Below are the code and all the weights of a small trained network. Each question names an input and a class and asks about switching units off, where a switched-off unit gives its printed mean instead of its output.

import numpy as np


def w(rows, s, z=0):
    codes = np.array(rows[::2]) - 128.0
    scale = np.full(codes.shape[1], s)
    scale[-1] = z or s
    return codes * scale


def f(y):
    return y / 2 * (1 + np.tanh(0.7978845608 * (y + 0.044715 * y**3)))


def log_softmax(a):
    a = a - a.max(-1, keepdims=True)
    return a - np.log(np.exp(a).sum(-1, keepdims=True))


def net(x, mask):
    res = np.array(x, float).reshape(1, 8) / 4 @ E
    y = f(res @ A[0][:, :-1].T + A[0][:, -1])
    res = res + np.where(mask, y, B[0][:, -1]) @ B[0][:, :-1]
    return log_softmax(res[-1] @ U[:, :-1].T + U[:, -1])


A, B = {}, {}
E = w([
[114,168,158,117,103,131,169,54,63,119],'x0',
[99,93,120,36,101,108,30,96,76,108],'x1',
[108,230,146,92,15,115,87,77,227,105],'x2',
[152,206,143,194,106,146,130,57,83,151],'x3',
[101,47,202,155,95,245,160,33,157,106],'x4',
[160,81,98,166,196,168,26,160,118,153],'x5',
[105,151,168,68,189,180,124,193,194,100],'x6',
[80,32,162,113,102,1,163,123,94,55],'x7',
],0.0077)
A[0] = w([
[141,159,69,93,110,155,54,181,150,166,123],'neuron 1',
[119,62,120,86,113,45,90,74,37,114,160],'neuron 2',
[130,20,115,124,117,184,66,122,155,138,123],'neuron 3',
[144,123,108,135,73,113,140,134,137,155,1],'neuron 4',
[126,82,131,144,125,156,124,103,140,127,87],'neuron 5',
[112,94,123,140,97,121,173,122,122,137,64],'neuron 6',
[127,86,124,106,97,106,208,133,180,120,35],'neuron 7',
[134,75,95,128,188,121,167,190,65,144,159],'neuron 8',
[142,145,118,160,116,241,127,56,71,152,119],'neuron 9',
[131,91,124,119,168,122,167,195,84,143,95],'neuron 10',
[125,171,129,122,142,153,71,138,139,115,83],'neuron 11',
[138,106,127,135,96,107,111,136,93,116,180],'neuron 12',
[127,50,117,123,117,161,110,116,143,133,76],'neuron 13',
[156,94,103,252,153,140,140,133,118,145,158],'neuron 14',
],0.022,0.0034)
B[0] = w([
[214,192,131,118,117,90,137,134,199,126,211],'neuron 1',
[132,100,117,147,183,25,105,130,132,223,255],'neuron 2',
[95,109,147,101,137,205,156,220,123,77,192],'neuron 3',
[109,125,104,140,68,90,135,125,92,118,145],'neuron 4',
[138,134,108,140,140,130,111,121,91,122,157],'neuron 5',
[135,145,121,118,105,106,121,121,166,140,160],'neuron 6',
[95,73,149,84,152,151,158,89,219,152,180],'neuron 7',
[124,125,139,133,159,135,63,204,78,98,223],'neuron 8',
[117,155,124,163,132,215,130,6,93,105,226],'neuron 9',
[143,125,119,147,172,160,100,163,69,126,194],'neuron 10',
[170,110,113,109,161,122,124,136,153,143,169],'neuron 11',
[122,152,154,113,142,110,123,121,102,173,168],'neuron 12',
[135,125,131,133,105,126,106,168,85,87,163],'neuron 13',
[128,115,123,130,155,43,95,139,99,183,207],'neuron 14',
],0.022,0.026)
U = w([
[159,153,88,146,115,191,156,22,213,136,20],'0',
[92,47,158,169,203,243,58,173,63,74,86],'1',
[63,40,104,161,154,74,120,50,173,253,202],'2',
[182,75,118,120,217,82,53,213,162,191,253],'3',
[116,58,176,36,118,189,181,187,253,82,73],'4',
[125,124,53,187,11,81,116,144,107,136,22],'5',
],0.0064,0.0037)

Each question gives the input, the list of numbers given to net, and the class t.
The units are the neurons (one row each of A and B). Each row of codes is followed by its name. A weight is (code - 128) times the scale printed after its matrix; where a second scale follows, it is the last column's (A, B and U).
mask holds one flag per neuron, in row order. A switched-off neuron (its flag False) gives its mean, the last column of its row in B, instead of its output. The means were averaged over made-up inputs and are rounded, as every weight is.
A unit's drop is (log p(t) with every unit on - log p(t) with that unit switched off) / (log p(t) with every unit on - log p(t) with every unit switched off).
The circuit of an input: a set's keep is (log p(t) with only the set's units on - log p(t) with every unit switched off) / (log p(t) with every unit on - log p(t) with every unit switched off). Starting from the 12 units with the biggest drops (on a tie, the unit counted first), units are removed one at a time, each time the one whose removal leaves the highest keep (on an exact tie, the one counted first), for as long as the keep stays at least 0.8.
units of the circuit, in order: the units of the circuit, biggest drop first
unit that matters most: the unit with the biggest drop
top k neurons: the k neurons with the biggest drops, biggest first
drop of u: that unit's drop, to one decimal
input [-8,-5,5,4,1,-3,1,2], class 2: unit that matters most -> neuron 3
input [8,3,-3,-2,0,-6,6,-6], class 0: units of the circuit, in order -> [neuron 8; neuron 2]
input [-5,-5,6,-3,-8,-4,5,2], class 4: top 2 neurons -> [neuron 2; neuron 9]
input [-1,-6,-3,2,3,-6,6,1], class 4: units of the circuit, in order -> [neuron 2; neuron 7]
input [1,1,1,-2,2,1,-2,7], class 2: top 2 neurons -> [neuron 8; neuron 1]
input [1,1,6,-7,3,-6,2,-3], class 4: top 2 neurons -> [neuron 2; neuron 9]
input [-6,1,5,-1,1,5,-6,-7], class 0: top 4 neurons -> [neuron 1; neuron 2; neuron 9; neuron 8]
input [8,-4,-4,7,-2,-1,-2,-4], class 0: top 3 neurons -> [neuron 9; neuron 2; neuron 8]
input [7,-8,6,-3,-1,1,-8,-4], class 0: units of the circuit, in order -> [neuron 2; neuron 8]
input [-1,7,8,-1,0,7,7,-3], class 4: top 2 neurons -> [neuron 2; neuron 3]
input [-6,-2,-1,-8,-2,-7,7,2], class 4: top 4 neurons -> [neuron 7; neuron 2; neuron 14; neuron 9]
input [7,-4,1,5,-2,2,6,2], class 0: drop of neuron 8 -> 0.4
input [-7,2,2,-6,1,-5,0,-3], class 4: drop of neuron 12 -> 0.0
input [-1,-4,-2,5,6,-3,-7,-2], class 0: units of the circuit, in order -> [neuron 9]
input [-7,4,0,4,-4,-8,0,1], class 2: drop of neuron 8 -> 0.6
